Look-ups in named tables: a row name and a column name give one cell, copied from the table.

let:
cols = tud, videzu
vir: [-5479, -4558]
fik: [30504, 55936]
nutazo: [-11761, -21330]
ved: [-27050, -36890]
dud: [-22788, -17389]
darekir: [-55316, -85709]
tuzeli: [-12975, 8825]

What is the videzu of dud in let? -17389
What is the tud of darekir in let? -55316
What is the tud of vir in let? -5479
What is the videzu of vir in let? -4558
What is the tud of nutazo in let? -11761
What is the videzu of darekir in let? -85709
What is the tud of dud in let? -22788
What is the videzu of tuzeli in let? 8825
What is the videzu of fik in let? 55936
What is the videzu of nutazo in let? -21330
What is the tud of tuzeli in let? -12975
What is the videzu of ved in let? -36890
What is the tud of fik in let? 30504
What is the tud of ved in let? -27050

fofepo
|  | mav | lik | mapovek | bodakeg | fab | muvap | fod | piredor |
|---|---|---|---|---|---|---|---|---|
| dud | 0.433 | 0.209 | 0.107 | 0.355 | 0.714 | 0.466 | 0.556 | 0.300 |
| zalate | 0.439 | 0.230 | 0.150 | 0.111 | 0.744 | 0.502 | 0.530 | 0.438 |
| gamo | 0.407 | 0.230 | 0.141 | 0.180 | 0.751 | 0.492 | 0.556 | 0.403 |
| mitete | 0.410 | 0.124 | 0.173 | 0.076 | 0.744 | 0.585 | 0.580 | 0.458 |
| lus | 0.478 | 0.237 | 0.135 | 0.285 | 0.689 | 0.502 | 0.570 | 0.286 |
| por | 0.428 | 0.188 | 0.112 | 0.297 | 0.703 | 0.518 | 0.553 | 0.286 |
| zuro | 0.460 | 0.138 | 0.164 | 0.099 | 0.735 | 0.590 | 0.573 | 0.445 |
| vap | 0.452 | 0.273 | 0.115 | 0.343 | 0.774 | 0.476 | 0.506 | 0.355 |
| fop | 0.441 | 0.223 | 0.130 | 0.320 | 0.735 | 0.486 | 0.567 | 0.335 |
| bap | 0.389 | 0.074 | 0.195 | 0.134 | 0.728 | 0.564 | 0.624 | 0.438 |
| difa | 0.410 | 0.245 | 0.144 | 0.157 | 0.728 | 0.502 | 0.519 | 0.355 |
| tigoli | 0.412 | 0.173 | 0.107 | 0.297 | 0.742 | 0.486 | 0.587 | 0.348 |
| mukam | 0.418 | 0.067 | 0.158 | 0.088 | 0.747 | 0.611 | 0.590 | 0.438 |

zalate, bodakeg: 0.111
mitete, mav: 0.410
dud, mapovek: 0.107
mitete, piredor: 0.458
zuro, muvap: 0.590
lus, lik: 0.237
dud, piredor: 0.300
fop, lik: 0.223
mitete, mapovek: 0.173
gamo, fod: 0.556
zuro, mapovek: 0.164
mitete, lik: 0.124
dud, mav: 0.433
mukam, bodakeg: 0.088
tigoli, mapovek: 0.107
gamo, mav: 0.407
tigoli, mav: 0.412
zuro, piredor: 0.445

Table pip
|  | badu | ritopa | gagev | ranan | zot | gezato | vani | tuf | datuge | moni |
|---|---|---|---|---|---|---|---|---|---|---|
| ror | 7108 | 2874 | -1146 | -4287 | 335 | 3271 | -862 | 3532 | -394 | 3613 |
| meri | -157 | -1260 | 270 | 2147 | -2230 | -527 | -1471 | -2717 | 2398 | -486 |
| tidup | -2263 | 6103 | 4361 | 4478 | 6038 | 1950 | 6233 | 1280 | 5158 | -983 |
| debupuv | -580 | -3289 | -507 | -237 | 875 | 6257 | 8615 | 354 | 4660 | -3146 |
| dilip | 879 | -1394 | 5920 | 4632 | 8026 | -4041 | -1043 | -963 | -1713 | -730 |
| takoruv | 3493 | -555 | -1688 | -2936 | -535 | 2220 | 1461 | 1324 | 785 | 2407 |
| nom | -8952 | -3785 | 5668 | 9251 | -5259 | -2565 | -777 | -3813 | 4313 | -3073 |
| vebade | 277 | 7428 | -785 | 2850 | -4156 | 3098 | 157 | 5277 | 1624 | 6487 |

nom, gezato: -2565
ror, tuf: 3532
debupuv, ritopa: -3289
tidup, datuge: 5158
nom, ritopa: -3785
dilip, zot: 8026
takoruv, tuf: 1324
ror, zot: 335
debupuv, badu: -580
dilip, ritopa: -1394
takoruv, gezato: 2220
vebade, tuf: 5277
vebade, zot: -4156
takoruv, moni: 2407
vebade, badu: 277
tidup, vani: 6233
Which row has the largest tuf? vebade

luneli
         delirud  sefegi   vut   fas  vibalo  solapa
zasese      7268    6742  3893  3204    3223    8926
keso        5917    5619  8828  2078    1023    8155
tidizov     5371    6792  8839  3265    6668    5705

zasese, vibalo -> 3223
keso, delirud -> 5917
tidizov, vut -> 8839
zasese, vut -> 3893
tidizov, fas -> 3265
tidizov, vibalo -> 6668
zasese, delirud -> 7268
tidizov, delirud -> 5371
tidizov, sefegi -> 6792
zasese, sefegi -> 6742
keso, sefegi -> 5619
tidizov, solapa -> 5705
keso, vut -> 8828
zasese, fas -> 3204
keso, vibalo -> 1023

tav:
           zun    vor   fuza  kibor    pup  sumed   pulu    maf    sar
miz      3.136  5.040  2.953  2.963  8.094  4.509  8.579  6.380  7.829
lemuz    3.660  8.186  2.932  1.439  8.255  5.748  9.235  4.959  5.477
ged      8.075  8.222  7.274  5.216  5.986  8.315  4.754  6.339  2.895
ravin    4.957  8.530  3.468  3.365  7.062  4.100  5.484  3.385  3.931
lopimi   5.407  9.373  7.818  6.445  3.881  6.138  4.971  4.863  3.968
vup      5.717  5.992  6.946  6.170  6.525  6.146  4.068  7.934  4.900
vog      2.920  8.698  4.887  5.782  5.209  2.292  2.654  3.329  3.615
fus      2.501  7.030  2.747  1.787  8.757  4.652  7.753  6.404  5.708
taz      5.287  4.523  6.637  6.787  5.278  6.194  7.939  6.884  7.804
funebi   1.726  6.763  4.880  4.129  6.597  4.775  7.453  7.251  6.363
kezoku   3.546  5.893  5.423  5.679  6.889  3.756  3.979  7.101  5.505
bov      4.601  4.597  6.311  5.690  7.161  6.155  6.232  9.121  6.165
fuzadip  3.432  8.986  3.874  2.490  8.027  4.908  5.336  5.587  3.224
bafif    8.166  5.240  6.033  6.149  6.087  6.746  6.205  5.704  5.402

maf of vog: 3.329
pulu of funebi: 7.453
vor of ged: 8.222
vor of kezoku: 5.893
sar of kezoku: 5.505
maf of bov: 9.121
vor of fus: 7.030
vor of taz: 4.523
pup of vog: 5.209
pup of bov: 7.161
sumed of bafif: 6.746
maf of taz: 6.884
zun of miz: 3.136
fuza of fus: 2.747
fuza of lopimi: 7.818

rur
fields: sazelut, muvom, fes, vun, bur, daki, gidem, mezosig
zifikop: [-24.86, -37.55, 25.82, -26.89, -35.46, 19.66, 18.11, -27.79]
mup: [20.31, 8.00, -50.09, 46.37, 40.68, 9.42, -14.30, 8.93]
barepu: [-5.61, 30.00, 38.11, -37.57, 27.80, 50.42, -38.88, 7.93]
diza: [-5.75, 28.71, 37.60, -37.01, 26.61, 50.32, -39.59, 4.34]
kar: [40.01, 61.55, 1.00, 5.46, 4.44, -40.60, 15.87, 10.59]
dov: [-24.70, -36.94, 25.13, -26.47, -34.25, 20.08, 18.36, -28.81]
gomal: [20.45, 8.24, -49.73, 47.26, 40.74, 9.34, -15.22, 8.61]
gisal: [2.05, 21.72, -1.98, -26.14, 67.70, 49.68, -69.28, -12.10]
memiki: [-0.80, -18.59, 15.80, -27.36, 19.16, -40.59, -1.20, -21.79]
lafaful: [19.59, 7.59, -50.15, 46.04, 40.73, 10.20, -15.72, 8.05]
matime: [14.64, -15.02, -24.93, 20.76, 14.49, -44.45, 15.62, -11.76]
getufor: [22.09, 42.20, -34.25, 5.10, -20.73, 53.35, -3.50, -37.06]
gop: [6.49, -18.42, -38.90, 89.69, 13.71, 3.68, 23.30, 60.10]
pezuvip: [0.98, -18.61, 15.78, -25.05, 19.28, -40.17, 0.00, -20.93]

zifikop, bur: -35.46
gomal, mezosig: 8.61
lafaful, bur: 40.73
barepu, sazelut: -5.61
gisal, fes: -1.98
gop, mezosig: 60.10
diza, bur: 26.61
gomal, muvom: 8.24
lafaful, fes: -50.15
zifikop, muvom: -37.55
barepu, mezosig: 7.93
lafaful, vun: 46.04
getufor, bur: -20.73
kar, bur: 4.44
memiki, vun: -27.36
matime, mezosig: -11.76
pezuvip, bur: 19.28
kar, fes: 1.00
zifikop, vun: -26.89
dov, vun: -26.47
Row with the largest vun: gop

